[[125 138 126]
 [121 149 106]
 [114 136 135]
 [142 101 146]
 [120 133 118]
 [123 143 140]
 [127 131 127]
 [124 121 110]]
:
[[142 101 146]
 [123 143 140]
 [114 136 135]
 [127 131 127]
 [125 138 126]
 [120 133 118]
 [124 121 110]
 [121 149 106]]

[[122 124 117 139 129]
 [134 123 114 139 124]
 [134 129 140 129 106]]
:
[[134 129 140 129 106]
 [122 124 117 139 129]
 [134 123 114 139 124]]

[[113 127 121 108 118 125 123 117 126 124 124 120 125]
 [135 124 128 142 125 123 123 128 125 129 125 118 128]
 [138 119 145 142 113 128 125 137 122 127 122 132 148]
 [121 105 117 124 114 114 109 126 112 137 111 113 123]
 [118 136 143 125 143 142 144 111 146 137 142 143 148]
 [135 117 114 138 111 115 114 141 118 121 108 109 114]
 [128 121 125 110 120 126 120 126 122 131 113 123 128]]
:
[[138 119 145 142 113 128 125 137 122 127 122 132 148]
 [118 136 143 125 143 142 144 111 146 137 142 143 148]
 [135 124 128 142 125 123 123 128 125 129 125 118 128]
 [128 121 125 110 120 126 120 126 122 131 113 123 128]
 [113 127 121 108 118 125 123 117 126 124 124 120 125]
 [121 105 117 124 114 114 109 126 112 137 111 113 123]
 [135 117 114 138 111 115 114 141 118 121 108 109 114]]

[[126 114 138 115 113 131 117 112 115 153 107]
 [101 128 117 124 105 119 109 106 119 127 107]
 [119 134 148 112 133 136 132 143 126 127 136]
 [135 119 157 144 121 134 125 146 124 128 128]
 [133 105 112 132 107 107 109 129 110 137 112]
 [104 148 145 106 148 147 155 128 149 124 147]
 [138 149 111 128 155 139 145 140 151 136 150]
 [128 125 142 106 121 130 130 142 121 139 120]]
:
[[135 119 157 144 121 134 125 146 124 128 128]
 [119 134 148 112 133 136 132 143 126 127 136]
 [104 148 145 106 148 147 155 128 149 124 147]
 [128 125 142 106 121 130 130 142 121 139 120]
 [126 114 138 115 113 131 117 112 115 153 107]
 [101 128 117 124 105 119 109 106 119 127 107]
 [133 105 112 132 107 107 109 129 110 137 112]
 [138 149 111 128 155 139 145 140 151 136 150]]

[[126 138 120 147 129 108 119 141 113 132 114 118 132 131 127 120]
 [137 120 132 127 134 113 150 114 126 128 120 114 116 123 123 132]
 [131 131 142 123 130 141 127 132 131 129 142 138 132 134 130 133]
 [131 129 130 127 129 131 111 139 123 126 139 129 132 130 127 128]]
:
[[131 131 142 123 130 141 127 132 131 129 142 138 132 134 130 133]
 [137 120 132 127 134 113 150 114 126 128 120 114 116 123 123 132]
 [131 129 130 127 129 131 111 139 123 126 139 129 132 130 127 128]
 [126 138 120 147 129 108 119 141 113 132 114 118 132 131 127 120]]

[[114 116 123]
 [101 128 116]
 [124 129 130]
 [128 119 128]
 [112 129 142]
 [127 134 131]
 [125 153 144]]
:
[[125 153 144]
 [112 129 142]
 [127 134 131]
 [124 129 130]
 [128 119 128]
 [114 116 123]
 [101 128 116]]

[[148 129 115 134 128 144 127]
 [116 148 122 121 125 126 139]
 [128 124 120 108 118 124 140]
 [ 99 127 118 107 125 114 139]
 [126 108 131 132 127 120 124]]
:
[[126 108 131 132 127 120 124]
 [116 148 122 121 125 126 139]
 [128 124 120 108 118 124 140]
 [ 99 127 118 107 125 114 139]
 [148 129 115 134 128 144 127]]

[[150 119 146 111 100 131 151 122 120]
 [134 132 138 131 126 138 130 140 130]
 [138 133 144 111 110 131 141 138 126]]
:
[[150 119 146 111 100 131 151 122 120]
 [138 133 144 111 110 131 141 138 126]
 [134 132 138 131 126 138 130 140 130]]
---
[[136 126 130 130 130]
 [138 156 111 144 146]]
:
[[136 126]
 [138 156]]

[[128 127 129]
 [114 101 101]
 [128 127 130]
 [121 120 123]
 [126 127 129]]
:
[[128 127]
 [114 101]]

[[119 133 122 116]
 [123 122 141 142]
 [112 136 115 102]]
:
[[119 133]
 [123 122]]

[[112 112 112]
 [139 129 132]
 [111 132 150]
 [142 136 140]]
:
[[112 112]
 [139 129]]

[[122 134 145]
 [126 126 113]
 [136 126 100]]
:
[[122 134]
 [126 126]]

[[130 106 115]
 [126 139 141]]
:
[[130 106]
 [126 139]]
